Below are the code and all the weights of a small trained network. Each question names an input and a class and asks about switching units off, where a switched-off unit gives its printed mean instead of its output.

import numpy as np


def w(rows, s, z=0):
    codes = np.array(rows[::2]) - 128.0
    scale = np.full(codes.shape[1], s)
    scale[-1] = z or s
    return codes * scale


def f(y):
    return np.maximum(y, 0)


def log_softmax(a):
    a = a - a.max(-1, keepdims=True)
    return a - np.log(np.exp(a).sum(-1, keepdims=True))


def net(x, mask):
    res = np.array(x, float).reshape(1, 7) / 4 @ E
    y = f(res @ A[0][:, :-1].T + A[0][:, -1])
    res = res + np.where(mask, y, B[0][:, -1]) @ B[0][:, :-1]
    return log_softmax(res[-1] @ U[:, :-1].T + U[:, -1])


A, B = {}, {}
E = w([
[135,2,127,167,143,143],'x0',
[91,117,68,61,58,55],'x1',
[195,110,24,180,121,53],'x2',
[125,159,181,132,99,34],'x3',
[76,169,45,177,166,173],'x4',
[117,92,52,78,171,109],'x5',
[74,103,154,158,191,77],'x6',
],0.0079)
A[0] = w([
[201,177,127,81,31,159,163],'N1',
[114,211,180,123,121,39,165],'N2',
[113,175,92,214,77,209,120],'N3',
[180,114,79,67,106,39,254],'N4',
[58,81,102,85,160,247,164],'N5',
[118,116,131,118,156,178,90],'N6',
[152,122,177,105,119,72,195],'N7',
[91,168,104,184,146,139,212],'N8',
[97,178,128,91,114,98,166],'N9',
[187,95,233,199,94,77,69],'N10',
],0.012,0.0037)
B[0] = w([
[203,95,111,32,46,115,226],'N1',
[93,159,105,91,178,183,234],'N2',
[155,248,145,119,168,79,221],'N3',
[207,73,49,163,135,99,254],'N4',
[42,111,94,82,188,216,253],'N5',
[60,113,101,168,126,138,172],'N6',
[98,142,93,220,144,134,204],'N7',
[166,152,98,153,168,132,208],'N8',
[182,155,153,129,151,206,194],'N9',
[52,90,178,169,88,53,230],'N10',
],0.012,0.0091)
U = w([
[225,211,158,88,160,109,86],'0',
[95,46,222,177,112,49,4],'1',
[133,131,241,1,64,176,9],'2',
[255,35,64,70,113,101,211],'3',
[74,105,121,101,223,198,233],'4',
],0.0072,0.0022)

Each question gives the input, the list of numbers given to net, and the class t.
The units are the neurons (one row each of A and B). Each row of codes is followed by its name. A weight is (code - 128) times the scale printed after its matrix; where a second scale follows, it is the last column's (A, B and U).
mask holds one flag per neuron, in row order. A switched-off neuron (its flag False) gives its mean, the last column of its row in B, instead of its output. The means were averaged over made-up inputs and are rounded, as every weight is.
A unit's drop is (log p(t) with every unit on - log p(t) with that unit switched off) / (log p(t) with every unit on - log p(t) with every unit switched off).
The circuit of an input: a set's keep is (log p(t) with only the set's units on - log p(t) with every unit switched off) / (log p(t) with every unit on - log p(t) with every unit switched off). Starting from all 10 units, units are removed one at a time, each time the one whose removal leaves the highest keep (on an exact tie, the one counted first), for as long as the keep stays at least 0.8.
units of the circuit, in order: the units of the circuit, biggest drop first
top k neurons: the k neurons with the biggest drops, biggest first
drop when u is switched off: that unit's drop, to one decimal
input [-6,7,-3,0,2,4,-8], class 3: top neuron : (N4)
input [5,-8,3,6,6,4,-6], class 0: top 2 neurons : (N3; N5)
input [4,5,-8,3,6,-4,-8], class 2: units of the circuit, in order : (N1; N4)
input [7,-5,8,7,8,0,8], class 1: units of the circuit, in order : (N5; N10)
input [-4,-7,-3,2,-6,0,7], class 1: top 2 neurons : (N10; N5)
input [-4,-2,-3,-5,7,-7,-1], class 0: top 2 neurons : (N3; N2)
input [4,-5,7,-5,1,2,-8], class 0: top 2 neurons : (N3; N4)
input [-5,-6,5,-7,-3,-8,8], class 1: top 2 neurons : (N10; N5)
input [-3,1,4,8,0,-5,-8], class 3: top 2 neurons : (N1; N4)
input [-1,8,-1,1,8,6,-3], class 3: top 2 neurons : (N4; N2)
input [-5,-4,1,0,1,5,-5], class 3: top 2 neurons : (N1; N2)
input [-3,5,-7,1,-6,4,-6], class 3: top 2 neurons : (N4; N1)
input [-8,-4,-5,1,6,0,-7], class 0: drop when N8 is switched off : 0.1
input [7,3,1,-4,-5,-6,-1], class 1: drop when N10 is switched off : 0.3
input [-1,-8,7,-5,-5,-8,8], class 1: units of the circuit, in order : (N10)
input [7,0,0,-5,-8,-2,-1], class 1: drop when N10 is switched off : 0.2
